Below is a small trained network, with its code and all its weights. Each question gives an input and a target symbol and asks what happens when units are switched off, that is, made to give their printed mean instead of their output.

import numpy as np


def w(rows, s, z=0):
    codes = np.array(rows[::2]) - 128.0
    scale = np.full(codes.shape[1], s)
    scale[-1] = z or s
    return codes * scale


def norm(h):
    return h / np.sqrt((h * h).mean(-1, keepdims=True) + 1e-5)


def softmax(a):
    e = np.exp(a - a.max(-1, keepdims=True))
    return e / e.sum(-1, keepdims=True)


def log_softmax(a):
    a = a - a.max(-1, keepdims=True)
    return a - np.log(np.exp(a).sum(-1, keepdims=True))


def net(x, mask):
    ids = ['αβγξστφ'.index(c) for c in x.split()]
    T = len(ids)
    res = E[ids] + P[:T]
    u = 0
    for l in range(3):
        r = norm(res)
        for j in range(3):
            rows = slice(2 * j, 2 * j + 2)
            q, k, v = (r @ M[l][rows].T for M in (Q, K, V))
            z = softmax(np.where(np.tri(T) > 0, q @ k.T / 2**0.5, -1e9)) @ v
            o = O[l][rows]
            res = res + np.where(mask[u + j], z, o[:, -1]) @ o[:, :-1]
        u += 3
    return log_softmax(norm(res)[-1] @ U[:, :-1].T + U[:, -1])


Q, K, V, O = {}, {}, {}, {}
E = w([
[152,108,108,123,113,161,155,104],'α',
[167,155,98,139,125,108,104,135],'β',
[145,85,143,175,129,182,131,169],'γ',
[112,104,130,113,119,100,122,106],'ξ',
[109,115,69,145,165,99,118,109],'σ',
[91,74,2,100,70,134,177,148],'τ',
[101,156,183,174,93,117,112,148],'φ',
],0.024)
P = w([
[157,167,224,49,165,113,168,101],'0',
[228,138,154,236,120,84,180,134],'1',
[205,73,72,211,194,87,101,147],'2',
[255,91,118,189,172,160,119,156],'3',
[215,114,95,174,173,103,123,128],'4',
[230,158,107,151,141,88,119,102],'5',
[214,132,128,180,155,131,211,72],'6',
[200,140,95,154,162,75,128,98],'7',
[186,147,117,157,149,69,130,119],'8',
[213,134,160,191,118,132,155,136],'9',
[177,119,129,209,207,141,186,131],'10',
],0.0075)
Q[0] = w([
[104,85,120,38,97,243,172,166],'0.h0',
[41,47,110,131,151,115,87,136],'0.h0',
[2,137,164,76,114,181,68,180],'0.h1',
[35,115,75,189,176,181,202,187],'0.h1',
[203,113,163,143,150,221,145,135],'0.h2',
[127,130,244,163,202,96,120,113],'0.h2',
],0.0063)
K[0] = w([
[47,154,123,52,45,161,169,118],'0.h0',
[75,139,64,148,75,68,142,169],'0.h0',
[185,194,27,156,151,92,126,94],'0.h1',
[94,167,95,94,183,45,139,46],'0.h1',
[169,110,195,104,41,247,88,117],'0.h2',
[206,152,188,130,244,2,116,183],'0.h2',
],0.0065)
V[0] = w([
[180,94,147,193,190,183,63,139],'0.h0',
[175,168,126,132,231,68,139,13],'0.h0',
[102,171,135,112,115,131,33,182],'0.h1',
[103,34,177,141,79,144,230,254],'0.h1',
[201,61,136,192,122,84,181,115],'0.h2',
[157,203,27,144,136,35,145,102],'0.h2',
],0.0058)
O[0] = w([
[158,43,171,165,62,191,130,157,232],'0.h0',
[67,148,207,200,186,150,124,115,151],'0.h0',
[90,96,164,109,165,125,131,167,88],'0.h1',
[103,108,172,254,213,154,162,147,197],'0.h1',
[159,67,132,179,97,129,30,203,254],'0.h2',
[226,78,131,135,64,228,124,234,126],'0.h2',
],0.0065,0.0061)
Q[1] = w([
[96,172,120,107,166,112,80,46],'1.h0',
[181,101,161,79,109,161,99,124],'1.h0',
[141,94,146,118,254,141,47,36],'1.h1',
[34,170,145,121,68,166,161,89],'1.h1',
[29,149,168,27,131,39,173,114],'1.h2',
[205,131,183,224,226,168,96,169],'1.h2',
],0.0072)
K[1] = w([
[168,45,93,222,135,253,81,118],'1.h0',
[173,142,167,126,74,185,32,133],'1.h0',
[216,85,49,111,222,85,195,103],'1.h1',
[124,106,123,165,120,230,131,195],'1.h1',
[94,120,108,156,30,77,122,153],'1.h2',
[101,179,197,40,172,119,87,103],'1.h2',
],0.0069)
V[1] = w([
[101,109,101,217,148,149,1,101],'1.h0',
[38,132,65,165,192,110,81,101],'1.h0',
[107,143,75,141,157,149,152,87],'1.h1',
[111,162,12,119,160,89,103,80],'1.h1',
[194,141,45,84,108,160,99,109],'1.h2',
[137,196,84,29,197,147,63,114],'1.h2',
],0.007)
O[1] = w([
[127,45,241,224,45,178,141,93,222],'1.h0',
[195,143,115,146,79,116,188,195,103],'1.h0',
[117,228,186,189,92,152,126,99,83],'1.h1',
[96,192,214,150,79,117,153,145,4],'1.h1',
[119,113,70,204,193,57,141,85,47],'1.h2',
[24,46,157,141,2,48,181,157,92],'1.h2',
],0.008,0.0042)
Q[2] = w([
[102,181,178,64,41,107,159,149],'2.h0',
[117,213,238,188,183,191,108,170],'2.h0',
[165,65,120,207,87,166,82,144],'2.h1',
[198,52,196,255,116,133,82,153],'2.h1',
[159,182,157,95,159,117,107,83],'2.h2',
[58,135,98,227,65,84,127,141],'2.h2',
],0.0071)
K[2] = w([
[53,16,177,233,87,227,106,154],'2.h0',
[103,215,177,155,157,101,112,99],'2.h0',
[28,181,161,29,122,108,147,179],'2.h1',
[118,214,201,26,223,21,206,96],'2.h1',
[180,93,130,187,2,162,186,180],'2.h2',
[99,189,158,102,244,56,95,66],'2.h2',
],0.0065)
V[2] = w([
[112,179,62,18,176,80,49,141],'2.h0',
[122,178,148,100,175,189,154,19],'2.h0',
[224,3,172,140,127,154,28,192],'2.h1',
[115,246,207,32,83,206,41,176],'2.h1',
[199,85,121,190,138,170,110,222],'2.h2',
[90,191,79,148,233,40,87,116],'2.h2',
],0.0069)
O[2] = w([
[190,80,115,90,78,47,98,107,85],'2.h0',
[80,65,47,221,11,155,45,99,104],'2.h0',
[177,103,195,173,221,135,85,143,162],'2.h1',
[86,127,240,35,58,76,37,115,171],'2.h1',
[16,148,32,51,110,33,79,254,254],'2.h2',
[211,119,69,33,130,170,110,134,71],'2.h2',
],0.0073,0.007)
U = w([
[101,111,77,182,62,209,69,27,40],'α',
[42,140,143,58,101,107,54,147,252],'β',
[114,178,166,192,241,221,42,127,124],'γ',
[203,137,204,58,123,190,199,128,179],'ξ',
[25,98,135,187,143,61,209,171,68],'σ',
[135,188,19,60,150,180,186,210,196],'τ',
[209,1,127,64,207,74,148,105,62],'φ',
],0.0059,0.0024)

Each question gives the input, a string of symbols that net reads in full, and the target symbol t.
The units are the heads (2 rows each of Q, K, V and O). Each row of codes is followed by its name. A weight is (code - 128) times the scale printed after its matrix; where a second scale follows, it is the last column's (O and U).
mask holds one flag per head, layer by layer. A switched-off head (its flag False) gives its mean, the last column of its rows in O, instead of its output. The means were averaged over made-up inputs and are rounded, as every weight is.
A unit's drop is (log p(t) with every unit on - log p(t) with that unit switched off) / (log p(t) with every unit on - log p(t) with every unit switched off).
The circuit of an input: a set's keep is (log p(t) with only the set's units on - log p(t) with every unit switched off) / (log p(t) with every unit on - log p(t) with every unit switched off). Starting from all 9 units, units are removed one at a time, each time the one whose removal leaves the highest keep (on an exact tie, the one counted first), for as long as the keep stays at least 0.8.
circuit, biggest first: the units of the circuit, biggest drop first
most important unit: the unit with the biggest drop
heads that matter: for each layer, one digit per head in row order, 1 if its drop is at least 0.15 and else 0, layers parted by /
drop when u is switched off: that unit's drop, to one decimal
input γ τ σ γ σ, target γ: circuit, biggest first	1.h2, 1.h1
input α γ γ γ σ σ σ, target α: circuit, biggest first	1.h0, 2.h0, 2.h2, 0.h2
input σ β φ φ γ σ γ, target σ: circuit, biggest first	0.h0, 0.h1, 1.h2, 0.h2
input σ γ γ φ γ γ ξ, target σ: circuit, biggest first	0.h0, 0.h1, 1.h2, 2.h0
input ξ γ φ σ α γ σ φ, target ξ: circuit, biggest first	0.h0, 2.h2, 0.h2, 1.h0
input σ β γ γ γ γ α φ, target σ: most important unit	0.h0
input φ φ φ γ φ φ γ α σ β ξ, target β: circuit, biggest first	0.h2, 2.h1, 1.h2, 2.h2
input φ β β τ α σ γ γ σ γ γ, target β: circuit, biggest first	0.h2, 2.h1, 1.h2, 2.h2
input β τ γ σ γ α ξ σ γ, target φ: circuit, biggest first	0.h1, 1.h0, 1.h2, 2.h0
input τ β ξ ξ α φ σ γ, target τ: heads that matter	100 / 001 / 010
input φ γ α σ γ φ α, target β: circuit, biggest first	0.h2, 2.h1, 2.h2
input τ γ α, target τ: circuit, biggest first	0.h0, 2.h1, 1.h0
input β α φ σ β τ φ σ φ ξ γ, target φ: heads that matter	011 / 101 / 100
input γ φ τ γ σ γ γ ξ ξ, target γ: most important unit	1.h2
input β σ φ α φ φ φ σ, target φ: heads that matter	011 / 101 / 101
input σ γ σ γ γ φ, target σ: heads that matter	111 / 001 / 000
input γ γ σ φ φ α α, target γ: heads that matter	000 / 001 / 000
input α γ γ γ γ γ τ φ α, target α: heads that matter	111 / 111 / 101
input σ β σ α α σ σ σ, target σ: drop when 0.h2 is switched off	0.4
input τ α φ α, target τ: drop when 2.h1 is switched off	0.5
